Below are the code and all the weights of a small trained network. Each question names an input and a class and asks about switching units off, where a switched-off unit gives its printed mean instead of its output.

import numpy as np


def w(rows, s, z=0):
    codes = np.array(rows[::2]) - 128.0
    scale = np.full(codes.shape[1], s)
    scale[-1] = z or s
    return codes * scale


def f(y):
    return np.maximum(y, 0)


def log_softmax(a):
    a = a - a.max(-1, keepdims=True)
    return a - np.log(np.exp(a).sum(-1, keepdims=True))


def net(x, mask):
    res = np.array(x, float).reshape(1, 7) / 4 @ E
    y = f(res @ A[0][:, :-1].T + A[0][:, -1])
    res = res + np.where(mask, y, B[0][:, -1]) @ B[0][:, :-1]
    return log_softmax(res[-1] @ U[:, :-1].T + U[:, -1])


A, B = {}, {}
E = w([
[129,128,128,132,128,126],'x0',
[126,127,129,125,126,128],'x1',
[69,181,125,180,174,1],'x2',
[132,126,130,129,128,128],'x3',
[198,206,220,172,53,135],'x4',
[167,146,158,183,247,199],'x5',
[22,113,151,187,93,187],'x6',
],0.0057)
A[0] = w([
[23,88,174,192,96,178,49],'n1',
[219,181,85,52,151,84,177],'n2',
[78,183,126,211,180,37,121],'n3',
[108,195,124,169,173,22,83],'n4',
[55,218,135,187,172,54,107],'n5',
[157,153,176,146,248,177,126],'n6',
[162,183,179,151,98,128,109],'n7',
[82,110,116,64,24,96,209],'n8',
[171,82,109,78,87,254,87],'n9',
[55,112,143,203,90,177,52],'n10',
[174,131,153,190,221,173,96],'n11',
[166,213,182,187,82,124,69],'n12',
[168,46,156,110,94,195,2],'n13',
[205,217,215,166,80,137,76],'n14',
[110,158,161,165,190,210,93],'n15',
[166,186,174,154,81,124,78],'n16',
[120,195,191,188,54,153,106],'n17',
[184,32,141,95,73,206,40],'n18',
[89,99,104,81,10,94,231],'n19',
[20,136,176,152,102,186,48],'n20',
[152,118,162,135,188,173,139],'n21',
[66,75,41,80,209,123,112],'n22',
[174,184,223,179,72,127,70],'n23',
[25,138,121,225,74,200,94],'n24',
[175,187,179,162,87,137,70],'n25',
[115,106,99,54,18,52,201],'n26',
[114,111,128,36,45,75,232],'n27',
[162,78,143,65,113,214,26],'n28',
],0.0055,0.00058)
B[0] = w([
[193,170,156,34,203,113,223],'n1',
[190,232,165,16,215,103,226],'n2',
[169,5,248,112,15,41,228],'n3',
[157,74,204,127,52,42,220],'n4',
[192,44,200,137,16,30,225],'n5',
[155,166,88,230,159,203,221],'n6',
[58,76,45,102,129,175,194],'n7',
[198,202,103,254,173,201,236],'n8',
[170,77,221,148,20,47,249],'n9',
[199,216,169,40,235,112,204],'n10',
[174,186,120,253,141,193,213],'n11',
[64,33,35,62,120,203,215],'n12',
[140,56,228,130,38,57,206],'n13',
[62,81,52,84,113,189,246],'n14',
[186,156,140,189,173,122,205],'n15',
[81,62,43,62,155,224,198],'n16',
[104,87,67,64,174,203,216],'n17',
[150,82,221,148,42,2,232],'n18',
[185,223,92,249,171,207,243],'n19',
[183,195,170,33,191,108,210],'n20',
[125,153,137,218,135,125,188],'n21',
[28,36,11,84,113,202,237],'n22',
[70,58,45,82,130,237,227],'n23',
[219,212,207,34,240,125,233],'n24',
[56,73,70,75,121,187,204],'n25',
[215,187,116,221,163,232,254],'n26',
[200,211,65,226,188,211,234],'n27',
[153,82,205,138,37,77,215],'n28',
],0.0038,0.0037)
U = w([
[166,197,98,255,145,146,124],'0',
[145,57,196,133,48,56,1],'1',
[58,65,28,50,136,157,66],'2',
[173,212,149,38,183,105,132],'3',
[116,142,117,158,118,116,255],'4',
],0.0087,0.00098)

Each question gives the input, the list of numbers given to net, and the class t.
The units are the neurons (one row each of A and B). Each row of codes is followed by its name. A weight is (code - 128) times the scale printed after its matrix; where a second scale follows, it is the last column's (A, B and U).
mask holds one flag per neuron, in row order. A switched-off neuron (its flag False) gives its mean, the last column of its row in B, instead of its output. The means were averaged over made-up inputs and are rounded, as every weight is.
A unit's drop is (log p(t) with every unit on - log p(t) with that unit switched off) / (log p(t) with every unit on - log p(t) with every unit switched off).
The circuit of an input: a set's keep is (log p(t) with only the set's units on - log p(t) with every unit switched off) / (log p(t) with every unit on - log p(t) with every unit switched off). Starting from the 12 units with the biggest drops (on a tie, the unit counted first), units are removed one at a time, each time the one whose removal leaves the highest keep (on an exact tie, the one counted first), for as long as the keep stays at least 0.8.
circuit, biggest first: the units of the circuit, biggest drop first
unit that matters most: the unit with the biggest drop
k most important neurons: the k neurons with the biggest drops, biggest first
drop when u is switched off: that unit's drop, to one decimal
input [-5,2,-6,5,4,3,7], class 3: unit that matters most	n24
input [-3,0,4,-3,-4,0,-3], class 1: circuit, biggest first	[n3; n4; n5; n19]
input [-1,-4,-6,-5,1,-8,4], class 0: circuit, biggest first	[n19; n8]
input [7,-5,8,2,-5,7,5], class 1: circuit, biggest first	[n3; n5]
input [-8,3,8,7,1,6,8], class 1: 2 most important neurons	[n3; n5]
input [0,-5,-1,6,7,-8,3], class 0: 3 most important neurons	[n19; n8; n26]
input [6,-5,8,6,-7,-4,-2], class 1: 3 most important neurons	[n3; n5; n4]
input [8,-3,-8,1,-7,0,2], class 1: 2 most important neurons	[n9; n18]
input [7,-5,3,4,-1,-5,-5], class 0: 2 most important neurons	[n26; n27]
input [4,4,2,0,3,-4,6], class 3: drop when n24 is switched off	0.3
input [-5,-4,-4,-5,-6,-2,7], class 3: drop when n1 is switched off	0.2
input [-3,-2,-6,7,0,-2,7], class 3: drop when n20 is switched off	0.2
